Below is a small trained network, with its code and all its weights. Each question gives an input and a target symbol and asks what happens when units are switched off, that is, made to give their printed mean instead of their output.

import numpy as np


def w(rows, s, z=0):
    codes = np.array(rows[::2]) - 128.0
    scale = np.full(codes.shape[1], s)
    scale[-1] = z or s
    return codes * scale


def softmax(a):
    e = np.exp(a - a.max(-1, keepdims=True))
    return e / e.sum(-1, keepdims=True)


def log_softmax(a):
    a = a - a.max(-1, keepdims=True)
    return a - np.log(np.exp(a).sum(-1, keepdims=True))


def net(x, mask):
    ids = ['ΛΩαεθμπψ'.index(c) for c in x.split()]
    T = len(ids)
    res = E[ids] + P[:T]
    u = 0
    for l in range(3):
        r = res
        for j in range(2):
            rows = slice(3 * j, 3 * j + 3)
            q, k, v = (r @ M[l][rows].T for M in (Q, K, V))
            z = softmax(np.where(np.tri(T) > 0, q @ k.T / 3**0.5, -1e9)) @ v
            o = O[l][rows]
            res = res + np.where(mask[u + j], z, o[:, -1]) @ o[:, :-1]
        u += 2
    return log_softmax(res[-1] @ U[:, :-1].T + U[:, -1])


Q, K, V, O = {}, {}, {}, {}
E = w([
[132,169,182,152],'Λ',
[129,169,177,149],'Ω',
[100,86,2,156],'α',
[142,166,184,157],'ε',
[136,168,182,153],'θ',
[67,28,196,113],'μ',
[164,180,56,52],'π',
[56,101,128,25],'ψ',
],0.0078)
P = w([
[255,23,181,106],'0',
[176,84,145,93],'1',
[125,112,137,97],'2',
[82,131,128,90],'3',
[53,153,116,86],'4',
[25,165,115,94],'5',
[11,179,112,95],'6',
],0.0047)
Q[0] = w([
[135,32,139,219],'0.h0',
[168,249,200,176],'0.h0',
[66,167,76,130],'0.h0',
[112,98,134,167],'0.h1',
[70,150,95,143],'0.h1',
[190,61,142,107],'0.h1',
],0.017)
K[0] = w([
[155,1,147,161],'0.h0',
[244,247,202,212],'0.h0',
[83,164,99,190],'0.h0',
[165,167,140,134],'0.h1',
[120,144,88,212],'0.h1',
[185,119,127,52],'0.h1',
],0.015)
V[0] = w([
[60,19,81,2],'0.h0',
[82,242,130,109],'0.h0',
[94,163,118,90],'0.h0',
[7,233,100,105],'0.h1',
[125,143,77,141],'0.h1',
[29,113,69,90],'0.h1',
],0.0081)
O[0] = w([
[60,2,113,99,254],'0.h0',
[95,235,80,74,79],'0.h0',
[102,164,98,95,130],'0.h0',
[12,158,49,112,57],'0.h1',
[127,171,128,162,103],'0.h1',
[71,173,128,69,143],'0.h1',
],0.0074,0.0047)
Q[1] = w([
[133,176,238,19],'1.h0',
[119,181,206,174],'1.h0',
[92,122,163,126],'1.h0',
[84,149,158,115],'1.h1',
[91,123,29,151],'1.h1',
[91,140,155,251],'1.h1',
],0.019)
K[1] = w([
[84,202,205,66],'1.h0',
[143,145,204,178],'1.h0',
[130,200,144,111],'1.h0',
[110,125,174,151],'1.h1',
[59,138,75,173],'1.h1',
[153,128,128,255],'1.h1',
],0.02)
V[1] = w([
[168,118,123,31],'1.h0',
[119,178,53,67],'1.h0',
[94,172,102,196],'1.h0',
[150,87,38,223],'1.h1',
[55,114,149,245],'1.h1',
[112,140,121,160],'1.h1',
],0.012)
O[1] = w([
[146,28,79,155,201],'1.h0',
[174,103,102,235,41],'1.h0',
[145,198,180,156,2],'1.h0',
[181,254,202,157,144],'1.h1',
[62,196,187,68,113],'1.h1',
[103,176,125,152,68],'1.h1',
],0.0098,0.0062)
Q[2] = w([
[92,120,62,78],'2.h0',
[199,137,83,153],'2.h0',
[133,84,158,176],'2.h0',
[182,137,108,103],'2.h1',
[253,197,96,187],'2.h1',
[159,94,206,249],'2.h1',
],0.012)
K[2] = w([
[71,175,136,91],'2.h0',
[201,148,135,85],'2.h0',
[146,137,40,125],'2.h0',
[175,148,120,92],'2.h1',
[236,165,176,126],'2.h1',
[129,5,240,151],'2.h1',
],0.013)
V[2] = w([
[222,122,48,64],'2.h0',
[57,160,52,131],'2.h0',
[130,161,135,121],'2.h0',
[111,188,5,71],'2.h1',
[131,168,126,126],'2.h1',
[142,196,159,137],'2.h1',
],0.011)
O[2] = w([
[120,150,6,155,185],'2.h0',
[173,54,156,130,66],'2.h0',
[144,136,120,156,86],'2.h0',
[21,147,27,70,80],'2.h1',
[92,122,112,148,63],'2.h1',
[82,108,127,193,6],'2.h1',
],0.011,0.017)
U = w([
[173,68,99,164,123],'Λ',
[65,153,112,109,253],'Ω',
[120,50,202,95,112],'α',
[116,105,129,117,22],'ε',
[117,103,128,126,47],'θ',
[65,77,85,84,103],'μ',
[127,113,130,120,19],'π',
[179,254,139,106,230],'ψ',
],0.0065,0.0044)

Each question gives the input, a string of symbols that net reads in full, and the target symbol t.
The units are the heads (3 rows each of Q, K, V and O). Each row of codes is followed by its name. A weight is (code - 128) times the scale printed after its matrix; where a second scale follows, it is the last column's (O and U).
mask holds one flag per head, layer by layer. A switched-off head (its flag False) gives its mean, the last column of its rows in O, instead of its output. The means were averaged over made-up inputs and are rounded, as every weight is.
A unit's drop is (log p(t) with every unit on - log p(t) with that unit switched off) / (log p(t) with every unit on - log p(t) with every unit switched off).
The circuit of an input: a set's keep is (log p(t) with only the set's units on - log p(t) with every unit switched off) / (log p(t) with every unit on - log p(t) with every unit switched off). Starting from all 6 units, units are removed one at a time, each time the one whose removal leaves the highest keep (on an exact tie, the one counted first), for as long as the keep stays at least 0.8.
circuit, biggest first: the units of the circuit, biggest drop first
most important unit: the unit with the biggest drop
which heads matter: for each layer, one digit per head in row order, 1 if its drop is at least 0.15 and else 0, layers parted by /
drop of u: that unit's drop, to one decimal
input ε ε ψ Ω α, target ψ: which heads matter -> 00 / 11 / 00
input μ Ω π ε ε Ω Λ, target Ω: most important unit -> 2.h1
input α μ μ μ μ, target α: circuit, biggest first -> 2.h0; 1.h1
input π α μ, target Λ: which heads matter -> 10 / 01 / 11
input θ π Λ Λ ψ Ω μ, target μ: which heads matter -> 10 / 01 / 01
input ε θ θ π μ ε, target Ω: circuit, biggest first -> 2.h1; 0.h0
input ε π μ, target Λ: which heads matter -> 10 / 10 / 11
input μ ψ ε, target ψ: which heads matter -> 10 / 00 / 01
input π θ μ α, target ψ: circuit, biggest first -> 1.h0; 1.h1
input μ ε α μ Ω μ, target α: circuit, biggest first -> 2.h0; 0.h0; 1.h1
input α μ μ π μ π, target Λ: circuit, biggest first -> 1.h0; 0.h0; 1.h1
input θ μ α α, target Ω: circuit, biggest first -> 2.h1; 0.h1; 1.h1
input μ ψ π, target μ: which heads matter -> 00 / 00 / 01
input Λ θ Ω μ ψ α π, target μ: circuit, biggest first -> 2.h1
input μ Λ μ α μ μ ψ, target μ: circuit, biggest first -> 2.h1; 1.h1
input μ μ ψ, target μ: which heads matter -> 01 / 01 / 01
input α μ θ α, target Ω: drop of 2.h1 -> 1.2
input Ω μ μ θ π, target Λ: drop of 1.h0 -> 2.2
input μ μ θ Ω ψ μ, target μ: drop of 0.h0 -> 0.3
